Below is a small trained network, with its code and all its weights. Each question gives an input and a target symbol and asks what happens when units are switched off, that is, made to give their printed mean instead of their output.

import numpy as np


def w(rows, s, z=0):
    codes = np.array(rows[::2]) - 128.0
    scale = np.full(codes.shape[1], s)
    scale[-1] = z or s
    return codes * scale


def f(y):
    return np.maximum(y, 0)


def softmax(a):
    e = np.exp(a - a.max(-1, keepdims=True))
    return e / e.sum(-1, keepdims=True)


def log_softmax(a):
    a = a - a.max(-1, keepdims=True)
    return a - np.log(np.exp(a).sum(-1, keepdims=True))


def net(x, mask):
    ids = ['βγελπσφψω'.index(c) for c in x.split()]
    T = len(ids)
    res = E[ids] + P[:T]
    q, k, v = (res @ M[0].T for M in (Q, K, V))
    z = softmax(np.where(np.tri(T) > 0, q @ k.T / 3**0.5, -1e9)) @ v
    res = res + np.where(mask[0], z, O[0][:, -1]) @ O[0][:, :-1]
    y = f(res @ A[0][:, :-1].T + A[0][:, -1])
    res = res + np.where(mask[1:13], y, B[0][:, -1]) @ B[0][:, :-1]
    return log_softmax(res[-1] @ U[:, :-1].T + U[:, -1])


Q, K, V, O, A, B = {}, {}, {}, {}, {}, {}
E = w([
[125,132,105,84,158,112,142,169,76],'β',
[134,143,123,125,133,143,172,147,86],'γ',
[148,162,124,120,159,154,145,174,74],'ε',
[126,171,183,150,102,146,106,105,115],'λ',
[119,128,156,104,144,164,147,116,124],'π',
[117,181,84,108,195,70,124,223,115],'σ',
[46,130,177,102,122,47,110,48,144],'φ',
[150,191,166,164,186,94,91,150,131],'ψ',
[92,139,174,71,249,145,98,147,177],'ω',
],0.015)
P = w([
[109,185,74,51,83,72,150,72,56],'0',
[119,40,143,114,100,93,133,183,4],'1',
[174,100,48,125,157,209,54,76,182],'2',
[150,192,127,89,185,118,168,37,119],'3',
[82,85,195,236,135,53,211,158,27],'4',
[181,75,52,136,153,173,76,80,143],'5',
[99,188,147,26,86,86,195,146,128],'6',
],0.011)
Q[0] = w([
[65,20,199,226,80,29,127,179,14],'h1',
[69,83,64,159,67,218,3,137,200],'h1',
[133,220,202,8,144,74,149,73,64],'h1',
],0.0072)
K[0] = w([
[123,199,131,152,186,105,108,82,248],'h1',
[120,203,101,22,23,107,63,106,107],'h1',
[25,79,239,254,151,83,151,196,148],'h1',
],0.0086)
V[0] = w([
[36,39,183,97,60,87,99,16,158],'h1',
[157,110,40,97,74,188,250,172,99],'h1',
[169,157,154,224,2,157,160,86,89],'h1',
],0.0081)
O[0] = w([
[1,168,163,180,203,158,117,181,86,254],'h1',
[195,149,135,117,122,180,220,122,97,73],'h1',
[161,136,116,153,167,106,124,44,51,90],'h1',
],0.014,0.0064)
A[0] = w([
[130,161,159,73,65,115,127,76,157,79],'n1',
[72,159,130,175,170,150,36,82,100,108],'n2',
[224,139,149,131,122,106,171,74,61,30],'n3',
[174,134,65,110,67,116,94,65,208,90],'n4',
[83,143,217,147,88,110,226,190,121,99],'n5',
[142,105,159,48,164,111,111,51,173,66],'n6',
[111,144,220,132,164,104,181,117,85,148],'n7',
[125,165,39,85,155,93,74,47,104,89],'n8',
[187,1,101,118,73,138,108,202,200,110],'n9',
[148,201,117,83,117,102,159,178,192,90],'n10',
[137,211,67,79,147,142,143,62,136,253],'n11',
[126,78,146,156,110,168,61,185,150,86],'n12',
],0.0089,0.0074)
B[0] = w([
[196,100,193,91,193,197,188,223,129,146],'n1',
[209,20,99,96,164,87,180,124,162,254],'n2',
[104,191,57,76,220,65,226,65,212,158],'n3',
[151,72,81,207,154,101,100,254,55,152],'n4',
[201,178,119,118,191,204,186,242,150,186],'n5',
[164,229,55,122,99,170,161,173,112,143],'n6',
[133,181,165,39,84,79,78,138,50,200],'n7',
[145,128,64,167,196,248,163,141,237,147],'n8',
[85,148,148,135,208,61,9,57,224,157],'n9',
[171,59,208,35,69,160,138,174,69,149],'n10',
[51,109,163,247,146,162,8,54,87,181],'n11',
[84,154,26,198,65,191,105,65,139,154],'n12',
],0.0069,0.023)
U = w([
[130,114,95,228,160,223,63,138,161,188],'β',
[99,62,121,149,136,63,46,2,109,250],'γ',
[214,106,20,101,128,125,226,150,130,2],'ε',
[88,240,187,126,67,78,60,97,3,228],'λ',
[239,48,168,98,110,103,146,145,167,68],'π',
[149,165,113,17,102,162,142,143,172,64],'σ',
[105,228,117,79,158,78,169,53,197,19],'φ',
[192,108,222,78,56,204,199,142,36,249],'ψ',
[107,161,172,157,174,107,163,185,95,75],'ω',
],0.0074,0.006)

Each question gives the input, a string of symbols that net reads in full, and the target symbol t.
The units are the heads (3 rows each of Q, K, V and O) and the neurons (one row each of A and B). Each row of codes is followed by its name. A weight is (code - 128) times the scale printed after its matrix; where a second scale follows, it is the last column's (O, A, B and U).
mask holds one flag per unit, heads first, then neurons. A switched-off unit (its flag False) gives its mean, the last column of its rows in O or B, instead of its output. The means were averaged over made-up inputs and are rounded, as every weight is.
A unit's drop is (log p(t) with every unit on - log p(t) with that unit switched off) / (log p(t) with every unit on - log p(t) with every unit switched off).
The circuit of an input: a set's keep is (log p(t) with only the set's units on - log p(t) with every unit switched off) / (log p(t) with every unit on - log p(t) with every unit switched off). Starting from the 12 units with the biggest drops (on a tie, the unit counted first), units are removed one at a time, each time the one whose removal leaves the highest keep (on an exact tie, the one counted first), for as long as the keep stays at least 0.8.
circuit, biggest first: the units of the circuit, biggest drop first
most important unit: the unit with the biggest drop
top k neurons: the k neurons with the biggest drops, biggest first
input ε π β ε ε π π, target ε: circuit, biggest first -> h1; n3
input ω φ β ε γ γ φ, target φ: top 2 neurons -> n3; n2
input σ γ γ, target γ: top 4 neurons -> n5; n11; n9; n3
input φ γ β ε, target φ: circuit, biggest first -> n3; h1; n2
input φ σ ε φ ψ, target γ: most important unit -> h1
input ω β β, target γ: circuit, biggest first -> n9; n5; h1; n11
input φ β ω ε ψ, target β: circuit, biggest first -> h1; n12
input γ φ γ ε φ ε γ, target ω: top 2 neurons -> n2; n5
input γ ψ σ γ π φ σ, target λ: circuit, biggest first -> n2; h1
input π ψ ω λ, target β: top 2 neurons -> n2; n7
input γ β σ π π φ π, target λ: circuit, biggest first -> n2; h1
input π β φ, target β: top 2 neurons -> n7; n2
input ψ φ π ω ψ β λ, target β: top 3 neurons -> n2; n8; n7
input σ φ λ λ γ, target λ: most important unit -> h1
input ε φ φ β γ ε β, target φ: circuit, biggest first -> h1; n3; n2
input σ λ φ π, target γ: circuit, biggest first -> h1; n5
input ω ε ε φ β β, target γ: circuit, biggest first -> n9; n5; h1
input φ φ β ψ β π φ, target ψ: circuit, biggest first -> h1; n1; n2
input γ π φ φ, target λ: circuit, biggest first -> h1; n2; n7
input β π γ γ ε π β, target ε: circuit, biggest first -> h1
input γ π ε β, target λ: circuit, biggest first -> n2; h1; n11
input σ γ ε λ, target φ: top 2 neurons -> n3; n2
input β π π ψ π β λ, target λ: circuit, biggest first -> h1; n2
input φ ψ π β φ, target ω: top 3 neurons -> n2; n5; n11
input φ ω φ φ, target σ: top 2 neurons -> n2; n11
input φ ψ φ β, target β: top 2 neurons -> n8; n2
input ε ε ω β σ, target β: top 3 neurons -> n12; n9; n7
